Here is a tiny trained network, its code and every weight. The questions are about switching its units off for an input and a class, where a switched-off unit gives its printed mean instead of its output.

import numpy as np


def w(rows, s, z=0):
    codes = np.array(rows[::2]) - 128.0
    scale = np.full(codes.shape[1], s)
    scale[-1] = z or s
    return codes * scale


def f(y):
    return y / 2 * (1 + np.tanh(0.7978845608 * (y + 0.044715 * y**3)))


def log_softmax(a):
    a = a - a.max(-1, keepdims=True)
    return a - np.log(np.exp(a).sum(-1, keepdims=True))


def net(x, mask):
    res = np.array(x, float).reshape(1, 8) / 4 @ E
    y = f(res @ A[0][:, :-1].T + A[0][:, -1])
    res = res + np.where(mask, y, B[0][:, -1]) @ B[0][:, :-1]
    return log_softmax(res[-1] @ U[:, :-1].T + U[:, -1])


A, B = {}, {}
E = w([
[142,83,194,121,203,25,60,119,191,101,80,125],'x0',
[163,68,1,99,180,211,96,102,208,133,81,150],'x1',
[73,105,157,111,80,171,81,196,111,33,72,168],'x2',
[31,77,94,154,71,87,148,134,229,175,150,151],'x3',
[128,128,130,128,129,129,128,127,127,129,128,131],'x4',
[94,181,112,216,208,148,58,194,92,136,201,131],'x5',
[193,159,70,184,109,42,88,103,71,83,129,241],'x6',
[215,46,125,178,73,144,85,193,112,174,134,91],'x7',
],0.0098)
A[0] = w([
[82,61,185,110,142,165,116,107,152,188,163,92,41],'neuron 1',
[135,73,91,102,153,221,93,110,178,151,109,166,76],'neuron 2',
[59,116,176,26,155,182,112,136,125,141,119,39,71],'neuron 3',
[72,89,115,141,94,106,161,144,185,155,131,143,19],'neuron 4',
[76,155,142,181,246,152,109,226,142,173,172,107,26],'neuron 5',
[57,104,172,65,144,172,130,148,144,206,116,95,1],'neuron 6',
[32,80,131,117,99,166,133,185,161,37,124,191,104],'neuron 7',
[85,102,144,77,180,191,202,236,144,189,73,12,82],'neuron 8',
[190,166,159,44,176,136,99,129,70,119,123,95,79],'neuron 9',
[154,150,155,94,125,200,111,201,106,21,79,123,108],'neuron 10',
[96,175,176,132,87,80,145,84,83,142,167,87,108],'neuron 11',
[220,119,138,72,161,175,114,120,29,49,120,51,86],'neuron 12',
[68,85,121,123,83,142,91,149,89,85,51,117,68],'neuron 13',
[86,136,210,129,77,48,164,168,63,106,194,92,49],'neuron 14',
[81,188,72,102,95,198,246,160,101,110,178,146,147],'neuron 15',
[151,99,166,15,69,137,212,91,161,90,52,79,77],'neuron 16',
[158,151,125,157,159,86,180,49,134,235,163,56,94],'neuron 17',
[36,202,123,69,155,143,109,107,139,120,84,151,102],'neuron 18',
[147,105,30,156,175,181,126,73,159,62,145,175,141],'neuron 19',
[78,130,125,205,201,160,92,104,89,116,157,140,66],'neuron 20',
[67,120,83,168,195,126,115,215,96,115,132,126,75],'neuron 21',
[151,150,62,168,47,229,205,146,72,163,131,128,104],'neuron 22',
[17,197,106,90,180,99,151,92,138,120,112,170,96],'neuron 23',
[176,62,151,142,77,125,107,203,106,181,135,83,63],'neuron 24',
[189,20,138,179,77,151,87,224,117,198,133,115,121],'neuron 25',
[177,136,70,160,91,59,191,90,84,69,55,202,133],'neuron 26',
[134,48,198,115,255,33,91,154,200,90,99,97,206],'neuron 27',
[60,96,94,169,71,84,124,135,168,147,139,150,107],'neuron 28',
[87,162,169,110,63,153,83,196,135,81,104,151,88],'neuron 29',
[32,55,153,152,111,128,114,95,162,151,169,138,66],'neuron 30',
[64,174,83,82,192,105,174,81,96,115,130,165,83],'neuron 31',
[39,90,79,214,103,81,167,126,169,197,110,136,125],'neuron 32',
[203,206,151,145,191,164,175,101,117,129,62,111,94],'neuron 33',
[185,83,190,27,44,101,183,47,137,163,85,148,101],'neuron 34',
[35,179,158,101,156,132,144,58,126,68,121,100,63],'neuron 35',
[145,62,40,76,233,193,129,125,172,114,115,131,95],'neuron 36',
[88,92,46,176,86,46,89,114,107,111,162,201,100],'neuron 37',
[171,178,121,139,188,119,180,91,157,234,133,138,155],'neuron 38',
],0.0086,0.0033)
B[0] = w([
[191,149,126,98,145,134,104,139,57,156,98,138,179],'neuron 1',
[93,203,154,47,112,95,152,206,152,117,175,63,202],'neuron 2',
[193,138,131,61,107,135,2,166,31,174,85,178,218],'neuron 3',
[64,136,144,110,145,199,217,5,68,174,111,142,179],'neuron 4',
[68,80,30,193,97,222,115,119,215,195,253,200,211],'neuron 5',
[183,171,124,68,157,126,61,153,40,201,103,178,193],'neuron 6',
[176,40,134,119,206,130,162,124,105,107,137,73,224],'neuron 7',
[174,159,93,106,153,68,68,150,55,125,114,201,235],'neuron 8',
[34,165,115,108,152,184,177,27,79,144,72,132,189],'neuron 9',
[156,58,109,120,198,110,181,65,107,117,143,99,214],'neuron 10',
[118,183,154,71,105,82,185,217,129,101,167,119,207],'neuron 11',
[61,157,182,130,153,182,197,27,93,191,86,147,217],'neuron 12',
[197,53,97,133,223,79,209,141,133,54,211,123,188],'neuron 13',
[72,234,185,20,151,128,177,227,200,137,178,106,241],'neuron 14',
[66,134,165,234,160,101,53,159,155,60,71,123,233],'neuron 15',
[102,97,30,163,77,201,103,140,194,166,205,168,241],'neuron 16',
[179,59,63,147,215,63,171,142,65,56,191,101,223],'neuron 17',
[230,42,172,198,40,85,151,104,182,136,142,79,199],'neuron 18',
[80,212,167,30,104,34,123,168,145,131,178,69,224],'neuron 19',
[132,121,51,109,85,209,99,124,234,157,189,188,184],'neuron 20',
[138,67,51,135,103,183,129,112,214,189,194,171,182],'neuron 21',
[61,152,128,254,145,105,63,161,120,5,48,121,228],'neuron 22',
[183,74,187,153,53,111,150,102,153,193,58,113,220],'neuron 23',
[182,112,191,148,13,99,168,136,222,219,94,75,191],'neuron 24',
[219,99,212,169,22,98,131,63,219,188,64,72,229],'neuron 25',
[193,155,87,93,124,139,26,171,92,227,159,209,235],'neuron 26',
[42,153,141,219,174,94,44,161,164,8,50,137,253],'neuron 27',
[95,153,178,126,193,219,134,52,49,126,112,121,199],'neuron 28',
[164,67,101,110,222,80,161,177,61,71,202,82,200],'neuron 29',
[76,136,121,100,211,191,163,91,99,168,64,129,187],'neuron 30',
[228,64,178,174,42,102,118,99,207,184,54,82,199],'neuron 31',
[93,144,185,122,203,163,185,67,90,125,75,139,219],'neuron 32',
[113,100,138,101,153,188,193,55,92,136,66,122,182],'neuron 33',
[40,92,29,197,137,177,139,154,244,148,212,203,237],'neuron 34',
[191,125,206,151,47,146,141,158,185,169,95,132,205],'neuron 35',
[82,219,180,45,88,82,164,147,165,102,163,81,226],'neuron 36',
[152,148,107,41,175,138,101,102,46,203,79,175,225],'neuron 37',
[207,20,106,137,189,75,170,142,109,82,147,57,206],'neuron 38',
],0.0069,0.013)
U = w([
[222,79,210,174,20,112,168,128,188,180,54,81,89],'0',
[65,94,18,159,100,212,135,162,195,164,228,204,55],'1',
[60,151,174,109,197,216,228,34,59,150,63,128,31],'2',
[214,185,101,89,142,95,41,185,27,175,104,226,253],'3',
[58,220,186,27,104,74,199,244,158,99,184,72,9],'4',
[195,18,81,142,223,71,216,149,80,55,179,58,197],'5',
[41,152,150,254,164,84,56,190,157,22,23,151,180],'6',
],0.0091,0.0028)

Each question gives the input, the list of numbers given to net, and the class t.
The units are the neurons (one row each of A and B). Each row of codes is followed by its name. A weight is (code - 128) times the scale printed after its matrix; where a second scale follows, it is the last column's (A, B and U).
mask holds one flag per neuron, in row order. A switched-off neuron (its flag False) gives its mean, the last column of its row in B, instead of its output. The means were averaged over made-up inputs and are rounded, as every weight is.
A unit's drop is (log p(t) with every unit on - log p(t) with that unit switched off) / (log p(t) with every unit on - log p(t) with every unit switched off).
The circuit of an input: a set's keep is (log p(t) with only the set's units on - log p(t) with every unit switched off) / (log p(t) with every unit on - log p(t) with every unit switched off). Starting from the 12 units with the biggest drops (on a tie, the unit counted first), units are removed one at a time, each time the one whose removal leaves the highest keep (on an exact tie, the one counted first), for as long as the keep stays at least 0.8.
circuit, biggest first: the units of the circuit, biggest drop first
k most important neurons: the k neurons with the biggest drops, biggest first
drop of u: that unit's drop, to one decimal
input [5,0,0,-2,-5,-6,0,1], class 1: circuit, biggest first => neuron 34
input [3,2,8,-4,5,-3,-7,-3], class 5: 3 most important neurons => neuron 10; neuron 13; neuron 7
input [-6,2,2,-8,-2,-2,-6,7], class 2: 2 most important neurons => neuron 12; neuron 9
input [6,5,1,-5,1,6,-3,-6], class 0: circuit, biggest first => neuron 18; neuron 23
input [-6,8,-5,8,0,7,7,4], class 2: circuit, biggest first => neuron 32; neuron 28
input [-7,-5,-1,-1,5,7,-4,3], class 1: 4 most important neurons => neuron 5; neuron 27; neuron 21; neuron 20
input [3,-5,-2,2,8,7,-7,-5], class 1: 3 most important neurons => neuron 5; neuron 20; neuron 21
input [0,-2,3,3,0,-5,-2,-4], class 1: 2 most important neurons => neuron 16; neuron 34
input [-4,8,7,-3,5,-2,6,-2], class 4: 2 most important neurons => neuron 19; neuron 36
input [-7,5,8,-8,6,7,8,-4], class 2: 2 most important neurons => neuron 12; neuron 10
input [4,-4,-6,5,1,-6,-7,4], class 3: 3 most important neurons => neuron 8; neuron 6; neuron 1
input [5,6,-2,8,-7,-3,-7,-2], class 2: 3 most important neurons => neuron 4; neuron 32; neuron 30
input [5,-6,6,-7,-5,-8,-6,-2], class 1: 2 most important neurons => neuron 16; neuron 34
input [4,2,7,-3,1,2,-8,2], class 3: circuit, biggest first => neuron 3
input [3,8,2,-4,3,3,7,-7], class 4: 3 most important neurons => neuron 19; neuron 36; neuron 25
input [-8,-2,-7,-5,4,6,2,-6], class 6: 2 most important neurons => neuron 15; neuron 22
input [-2,8,8,-5,-8,7,-5,6], class 4: 2 most important neurons => neuron 36; neuron 2
input [0,-5,7,-1,-5,-5,-3,2], class 5: 2 most important neurons => neuron 29; neuron 13
input [-8,3,3,-6,-4,7,1,-7], class 6: drop of neuron 25 => 0.7
input [-2,2,-8,-6,5,-6,0,-2], class 5: circuit, biggest first => neuron 17
input [-3,4,-2,-8,3,1,6,1], class 2: drop of neuron 12 => 0.2
input [-5,-4,7,2,-8,5,0,-4], class 5: drop of neuron 29 => 0.2
input [6,-8,6,3,1,1,5,5], class 4: drop of neuron 36 => 0.0
